-12; -21; -5; 45; 40; 5; 0; 34; 17; 35; -17; 6
8; 54; 24; -41; -38; -12; 4; -31; -21; -33; 48; 13
11; -37; -17; 61; 60; 29; -1; 34; 38; 52; -34; -9
10; 53; 22; -53; -48; -12; 4; -39; -24; -41; 47; 9
-22; 29; 15; -61; -62; -36; 1; -29; -43; -54; 28; 12
=>
-22; 29; 15; -61; -62; -36; 1; -29; -43; -54; 28; 12
10; 53; 22; -53; -48; -12; 4; -39; -24; -41; 47; 9
11; -37; -17; 61; 60; 29; -1; 34; 38; 52; -34; -9
8; 54; 24; -41; -38; -12; 4; -31; -21; -33; 48; 13
-12; -21; -5; 45; 40; 5; 0; 34; 17; 35; -17; 6

31; 12; 34; -19
52; -19; 72; -15
24; 29; -10; 55
24; -66; 68; -33
23; 22; 31; -9
54; 35; -9; 48
34; 38; -28; 45
-11; -19; -7; 38
15; 37; -21; 36
-47; 37; -68; 17
-50; -18; 0; -45
-62; -14; -5; -44
=>
-62; -14; -5; -44
-50; -18; 0; -45
-47; 37; -68; 17
15; 37; -21; 36
-11; -19; -7; 38
34; 38; -28; 45
54; 35; -9; 48
23; 22; 31; -9
24; -66; 68; -33
24; 29; -10; 55
52; -19; 72; -15
31; 12; 34; -19

53; 69
-18; -17
41; 45
46; 19
-18; 64
53; 56
-52; -56
68; 49
-45; 40
-44; 69
=>
-44; 69
-45; 40
68; 49
-52; -56
53; 56
-18; 64
46; 19
41; 45
-18; -17
53; 69

21; 17; 6; -13; -1; 8; -14; 33; -10; -4; -13
28; 25; 8; -19; 0; 11; -20; 49; -14; -8; -19
-34; -13; 42; 14; 11; 41; 17; -11; 44; -28; 24
-26; -11; 31; 12; 8; 30; 11; -7; 33; -22; 18
-18; -9; -2; -6; 31; -17; -16; 27; 17; 21; -10
7; -4; -12; 4; -1; 39; -37; -32; 55; -40; 19
7; -7; -13; 5; -1; 46; -40; -36; 60; -43; 22
10; -8; -15; 6; 0; 53; -49; -42; 73; -52; 25
=>
10; -8; -15; 6; 0; 53; -49; -42; 73; -52; 25
7; -7; -13; 5; -1; 46; -40; -36; 60; -43; 22
7; -4; -12; 4; -1; 39; -37; -32; 55; -40; 19
-18; -9; -2; -6; 31; -17; -16; 27; 17; 21; -10
-26; -11; 31; 12; 8; 30; 11; -7; 33; -22; 18
-34; -13; 42; 14; 11; 41; 17; -11; 44; -28; 24
28; 25; 8; -19; 0; 11; -20; 49; -14; -8; -19
21; 17; 6; -13; -1; 8; -14; 33; -10; -4; -13

-40; 18; 29; 40; 42; -33; -28; -34; -9; -39; -31; 69; -28; 33
29; -45; -50; 20; -49; -64; 35; 36; 52; -63; 32; -2; -63; -53
=>
29; -45; -50; 20; -49; -64; 35; 36; 52; -63; 32; -2; -63; -53
-40; 18; 29; 40; 42; -33; -28; -34; -9; -39; -31; 69; -28; 33

24; 48; -45; 48; -50
35; 16; 45; -21; 33
-32; 15; -54; 59; -56
30; 39; -30; 48; -51
25; 49; -54; 48; -51
=>
25; 49; -54; 48; -51
30; 39; -30; 48; -51
-32; 15; -54; 59; -56
35; 16; 45; -21; 33
24; 48; -45; 48; -50
---
57; 19; -37; 27
57; 19; -36; 27
31; 39; 21; -14
=>
19; -36
39; 21

2; 2; 42; 37
25; 10; -14; 9
8; 26; 25; -6
51; 22; -64; 22
=>
10; -14
26; 25

-58; -57; 17; -54; 22
-30; -35; -37; -35; 59
-47; -60; 45; -47; -68
=>
-35; -37
-60; 45

6; 8; 5; 3; 32
-7; -44; 71; -45; -3
18; 17; 14; 0; -12
=>
-44; 71
17; 14

-53; -13; 1; 27; -17
-5; -11; -11; 9; -16
-4; 3; 18; -16; 8
29; -4; -13; 10; -15
=>
-11; -11
3; 18

-37; 39; -40; -38
-41; 33; -51; -23
57; -46; 67; 36
-35; 44; -40; -45
61; -49; 71; 38
=>
33; -51
-46; 67

-21; -40; -20; 30
-7; 28; -13; -35
30; 53; 34; -22
=>
28; -13
53; 34

-29; -29; 38
0; 52; -60
-25; -14; 25
34; -22; 6
=>
52; -60
-14; 25

-11; -6; 20
19; 18; -33
-40; -5; 39
38; -6; -12
-56; -2; 45
=>
18; -33
-5; 39
---
-32; 41; -21; 37; 6
-5; 0; 43; -2; -46
-39; 46; -31; 53; -2
=>
-32; 41
-5; 0

53; 47; -52; 48; -50
-2; -42; 21; 18; 22
=>
53; 47
-2; -42

2; 38; -7; -43
-1; -62; 14; -31
3; -69; -3; -45
-1; -58; 15; -48
=>
2; 38
-1; -62

12; -64
40; -49
-31; 24
13; 6
=>
12; -64
40; -49

-47; -14
-6; 1
50; 42
-46; -20
-54; 11
=>
-47; -14
-6; 1

-3; -9; -50; -36
46; 8; 4; 25
12; -28; -42; -57
-15; -45; 4; -5
=>
-3; -9
46; 8

-26; -34; -37; 2; -30
72; 71; 74; -12; 70
-33; -31; -34; 23; -36
42; 37; 65; -20; 57
=>
-26; -34
72; 71

-10; 4
-22; 60
-27; 50
-17; 37
=>
-10; 4
-22; 60
---
-3; 4; -43
1; 4; 10
5; 8; 61
-1; 0; 29
-2; 3; 3
=>
-43; 4; 5

-29; -57; 24; 39
-54; -14; 8; 44
-51; 6; 4; 53
-39; -11; 32; 45
=>
39; 8; 6; -39

4; -35; -22
21; 38; -55
36; -18; 27
29; 60; -38
=>
-22; 38; 36

56; -8; 17; -26
-26; -29; -9; -11
-10; 34; 0; 16
60; 16; 20; -10
61; 22; 22; -15
=>
-26; -9; 34; 60

37; -14; -11; -12
53; -28; -22; -10
38; 7; 5; 11
=>
-12; -22; 7

12; 8; 22; 44; 4
19; -14; 12; 20; -9
-17; 14; 28; 4; -22
4; 37; -4; -53; 3
=>
4; 20; 28; 37
